Below is a small trained network, with its code and all its weights. Each question gives an input and a class and asks what happens when units are switched off, that is, made to give their printed mean instead of their output.

import numpy as np


def w(rows, s, z=0):
    codes = np.array(rows[::2]) - 128.0
    scale = np.full(codes.shape[1], s)
    scale[-1] = z or s
    return codes * scale


def f(y):
    return np.maximum(y, 0)


def log_softmax(a):
    a = a - a.max(-1, keepdims=True)
    return a - np.log(np.exp(a).sum(-1, keepdims=True))


def net(x, mask):
    res = np.array(x, float).reshape(1, 2) / 4 @ E
    y = f(res @ A[0][:, :-1].T + A[0][:, -1])
    res = res + np.where(mask, y, B[0][:, -1]) @ B[0][:, :-1]
    return log_softmax(res[-1] @ U[:, :-1].T + U[:, -1])


A, B = {}, {}
E = w([
[198,189,157,187,92,27],'x0',
[250,127,92,200,136,192],'x1',
],0.013)
A[0] = w([
[8,86,111,59,76,109,149],'neuron 1',
[141,123,128,134,167,128,217],'neuron 2',
[154,189,159,82,69,82,72],'neuron 3',
[60,83,88,61,168,145,231],'neuron 4',
[73,94,145,115,38,57,58],'neuron 5',
[142,194,162,155,95,2,73],'neuron 6',
[144,167,197,152,51,47,142],'neuron 7',
[201,105,27,183,117,204,39],'neuron 8',
[77,53,68,71,187,200,44],'neuron 9',
[69,159,156,75,136,98,45],'neuron 10',
[46,137,176,100,52,64,233],'neuron 11',
[44,130,165,118,58,38,33],'neuron 12',
[190,143,108,202,146,183,228],'neuron 13',
[83,102,215,80,106,103,50],'neuron 14',
[183,181,145,119,51,80,19],'neuron 15',
[123,143,86,103,98,164,255],'neuron 16',
[132,102,126,141,71,96,230],'neuron 17',
[196,201,161,144,90,108,38],'neuron 18',
[116,220,151,103,46,70,120],'neuron 19',
[76,66,52,43,210,224,12],'neuron 20',
],0.0085,0.0072)
B[0] = w([
[224,119,70,164,69,160,244],'neuron 1',
[180,85,55,26,120,63,181],'neuron 2',
[166,177,189,115,166,188,166],'neuron 3',
[147,176,104,59,213,92,245],'neuron 4',
[207,115,69,210,47,226,177],'neuron 5',
[176,189,190,70,179,191,215],'neuron 6',
[141,188,193,78,198,131,217],'neuron 7',
[219,75,99,143,28,218,207],'neuron 8',
[153,191,172,128,195,215,208],'neuron 9',
[192,187,115,242,45,221,173],'neuron 10',
[216,93,13,70,86,87,253],'neuron 11',
[200,98,64,227,45,241,196],'neuron 12',
[188,59,54,63,64,126,244],'neuron 13',
[205,123,147,206,45,222,174],'neuron 14',
[184,212,219,163,127,230,167],'neuron 15',
[169,176,91,47,199,62,205],'neuron 16',
[146,169,22,90,217,45,192],'neuron 17',
[169,182,175,124,142,232,174],'neuron 18',
[118,161,169,51,199,165,195],'neuron 19',
[160,222,255,121,173,232,220],'neuron 20',
],0.0085,0.012)
U = w([
[174,94,96,169,41,211,62],'0',
[119,199,247,114,206,208,33],'1',
[129,128,69,66,172,80,255],'2',
[54,46,239,189,45,68,1],'3',
[30,47,223,250,37,42,1],'4',
[58,38,180,235,91,35,1],'5',
],0.011,0.0072)

Each question gives the input, the list of numbers given to net, and the class t.
The units are the neurons (one row each of A and B). Each row of codes is followed by its name. A weight is (code - 128) times the scale printed after its matrix; where a second scale follows, it is the last column's (A, B and U).
mask holds one flag per neuron, in row order. A switched-off neuron (its flag False) gives its mean, the last column of its row in B, instead of its output. The means were averaged over made-up inputs and are rounded, as every weight is.
A unit's drop is (log p(t) with every unit on - log p(t) with that unit switched off) / (log p(t) with every unit on - log p(t) with every unit switched off).
The circuit of an input: a set's keep is (log p(t) with only the set's units on - log p(t) with every unit switched off) / (log p(t) with every unit on - log p(t) with every unit switched off). Starting from the 12 units with the biggest drops (on a tie, the unit counted first), units are removed one at a time, each time the one whose removal leaves the highest keep (on an exact tie, the one counted first), for as long as the keep stays at least 0.8.
units of the circuit, in order: the units of the circuit, biggest drop first
most important unit: the unit with the biggest drop
top k neurons: the k neurons with the biggest drops, biggest first
drop of u: that unit's drop, to one decimal
input [3,1], class 2: most important unit : neuron 20
input [2,-3], class 2: units of the circuit, in order : [neuron 8; neuron 20]
input [-1,3], class 2: top 2 neurons : [neuron 12; neuron 1]
input [3,-3], class 2: units of the circuit, in order : [neuron 20; neuron 8]
input [-6,5], class 1: top 4 neurons : [neuron 20; neuron 11; neuron 9; neuron 1]
input [6,-7], class 0: top 3 neurons : [neuron 12; neuron 11; neuron 5]
input [-5,3], class 1: top 2 neurons : [neuron 20; neuron 11]
input [5,4], class 1: top 2 neurons : [neuron 11; neuron 1]
input [3,2], class 2: top 2 neurons : [neuron 20; neuron 9]
input [-3,-1], class 2: drop of neuron 15 : 0.1
input [-6,-3], class 1: drop of neuron 11 : 0.0
input [-6,-1], class 1: drop of neuron 20 : 0.1
